Below is a small trained network, with its code and all its weights. Each question gives an input and a class and asks what happens when units are switched off, that is, made to give their printed mean instead of their output.

import numpy as np


def w(rows, s, z=0):
    codes = np.array(rows[::2]) - 128.0
    scale = np.full(codes.shape[1], s)
    scale[-1] = z or s
    return codes * scale


def norm(h):
    return h / np.sqrt((h * h).mean(-1, keepdims=True) + 1e-5)


def f(y):
    return y / 2 * (1 + np.tanh(0.7978845608 * (y + 0.044715 * y**3)))


def log_softmax(a):
    a = a - a.max(-1, keepdims=True)
    return a - np.log(np.exp(a).sum(-1, keepdims=True))


def net(x, mask):
    res = np.array(x, float).reshape(1, 6) / 4 @ E
    u = 0
    for l in range(4):
        y = f(norm(res) @ A[l][:, :-1].T + A[l][:, -1])
        res = res + np.where(mask[u : u + 6], y, B[l][:, -1]) @ B[l][:, :-1]
        u += 6
    return log_softmax(norm(res)[-1] @ U[:, :-1].T + U[:, -1])


A, B = {}, {}
E = w([
[250,173,105],'x0',
[127,126,127],'x1',
[158,162,254],'x2',
[128,129,130],'x3',
[131,129,129],'x4',
[129,238,100],'x5',
],0.0063)
A[0] = w([
[172,159,160,246],'0.n1',
[89,255,107,241],'0.n2',
[91,55,145,217],'0.n3',
[107,74,52,105],'0.n4',
[102,139,200,159],'0.n5',
[72,213,111,55],'0.n6',
],0.0091,0.0014)
B[0] = w([
[85,136,132,200],'0.n1',
[60,177,137,255],'0.n2',
[115,131,42,204],'0.n3',
[151,133,129,198],'0.n4',
[34,48,153,182],'0.n5',
[2,97,116,176],'0.n6',
],0.0061,0.0036)
A[1] = w([
[237,65,191,111],'1.n1',
[230,110,67,184],'1.n2',
[131,194,178,102],'1.n3',
[128,2,168,145],'1.n4',
[235,76,201,2],'1.n5',
[55,77,131,155],'1.n6',
],0.0062,0.0033)
B[1] = w([
[143,53,29,189],'1.n1',
[88,45,22,223],'1.n2',
[102,99,197,154],'1.n3',
[166,1,121,239],'1.n4',
[178,74,108,139],'1.n5',
[73,162,253,251],'1.n6',
],0.0057,0.002)
A[2] = w([
[101,43,140,84],'2.n1',
[80,115,97,107],'2.n2',
[138,49,72,156],'2.n3',
[86,155,169,176],'2.n4',
[145,255,94,252],'2.n5',
[121,114,161,107],'2.n6',
],0.0095,0.0013)
B[2] = w([
[150,200,84,219],'2.n1',
[96,68,150,179],'2.n2',
[200,212,252,244],'2.n3',
[253,217,88,198],'2.n4',
[94,216,95,254],'2.n5',
[188,128,91,138],'2.n6',
],0.004,0.0034)
A[3] = w([
[97,78,142,24],'3.n1',
[8,133,161,225],'3.n2',
[88,43,117,5],'3.n3',
[179,92,148,164],'3.n4',
[121,92,86,96],'3.n5',
[139,145,111,111],'3.n6',
],0.017,0.0022)
B[3] = w([
[180,180,160,152],'3.n1',
[142,81,114,244],'3.n2',
[220,254,173,176],'3.n3',
[47,31,69,162],'3.n4',
[134,227,174,149],'3.n5',
[216,50,148,131],'3.n6',
],0.0072,0.011)
U = w([
[168,206,179,254],'0',
[184,81,41,116],'1',
[23,111,69,142],'2',
[114,191,34,25],'3',
[156,76,248,52],'4',
[144,5,115,107],'5',
[18,128,211,85],'6',
],0.018,0.0041)

Each question gives the input, the list of numbers given to net, and the class t.
The units are the neurons (one row each of A and B). Each row of codes is followed by its name. A weight is (code - 128) times the scale printed after its matrix; where a second scale follows, it is the last column's (A, B and U).
mask holds one flag per neuron, layer by layer. A switched-off neuron (its flag False) gives its mean, the last column of its row in B, instead of its output. The means were averaged over made-up inputs and are rounded, as every weight is.
A unit's drop is (log p(t) with every unit on - log p(t) with that unit switched off) / (log p(t) with every unit on - log p(t) with every unit switched off).
The circuit of an input: a set's keep is (log p(t) with only the set's units on - log p(t) with every unit switched off) / (log p(t) with every unit on - log p(t) with every unit switched off). Starting from the 12 units with the biggest drops (on a tie, the unit counted first), units are removed one at a time, each time the one whose removal leaves the highest keep (on an exact tie, the one counted first), for as long as the keep stays at least 0.8.
circuit, biggest first: the units of the circuit, biggest drop first
unit that matters most: the unit with the biggest drop
top k neurons in layer l: the k neurons of layer l with the biggest drops, biggest first
drop when u is switched off: that unit's drop, to one decimal
input [0,8,1,8,3,6], class 6: unit that matters most => 0.n6
input [-8,-8,7,0,-6,0], class 4: circuit, biggest first => 3.n2, 3.n4
input [1,-6,5,2,-3,-1], class 5: top 2 neurons in layer 0 => 0.n2, 0.n6
input [0,-2,-4,-6,-7,-1], class 0: top 3 neurons in layer 3 => 3.n5, 3.n2, 3.n4
input [-1,2,6,1,-3,7], class 6: top 3 neurons in layer 0 => 0.n6, 0.n5, 0.n2
input [-2,-1,1,7,2,5], class 6: top 2 neurons in layer 0 => 0.n3, 0.n2
input [1,1,-5,-2,8,-8], class 1: top 2 neurons in layer 1 => 1.n4, 1.n3
input [-4,-3,0,4,0,-8], class 0: top 2 neurons in layer 3 => 3.n3, 3.n1
input [0,2,-3,-7,6,-3], class 0: top 3 neurons in layer 3 => 3.n5, 3.n3, 3.n2
input [-3,-1,2,-5,-4,8], class 6: top 2 neurons in layer 0 => 0.n3, 0.n6
input [-5,-2,-6,-5,5,0], class 0: top 3 neurons in layer 3 => 3.n3, 3.n4, 3.n5
input [-3,6,4,2,8,0], class 4: top 3 neurons in layer 3 => 3.n2, 3.n4, 3.n1
input [0,-7,-8,-8,-6,-1], class 0: top 3 neurons in layer 3 => 3.n5, 3.n4, 3.n2
input [-1,5,-3,4,-2,-8], class 0: circuit, biggest first => 3.n3
input [2,-2,0,-2,3,-5], class 1: top 2 neurons in layer 1 => 1.n2, 1.n1
input [-1,6,5,7,-8,7], class 6: top 2 neurons in layer 0 => 0.n6, 0.n5
input [-6,-6,5,7,-2,-2], class 4: drop when 1.n4 is switched off => 0.1
input [-2,-8,3,2,2,0], class 4: drop when 2.n5 is switched off => 0.2
input [-7,-6,-5,-3,7,-8], class 0: drop when 3.n3 is switched off => 0.8
input [7,-4,4,1,8,-6], class 5: circuit, biggest first => 3.n4
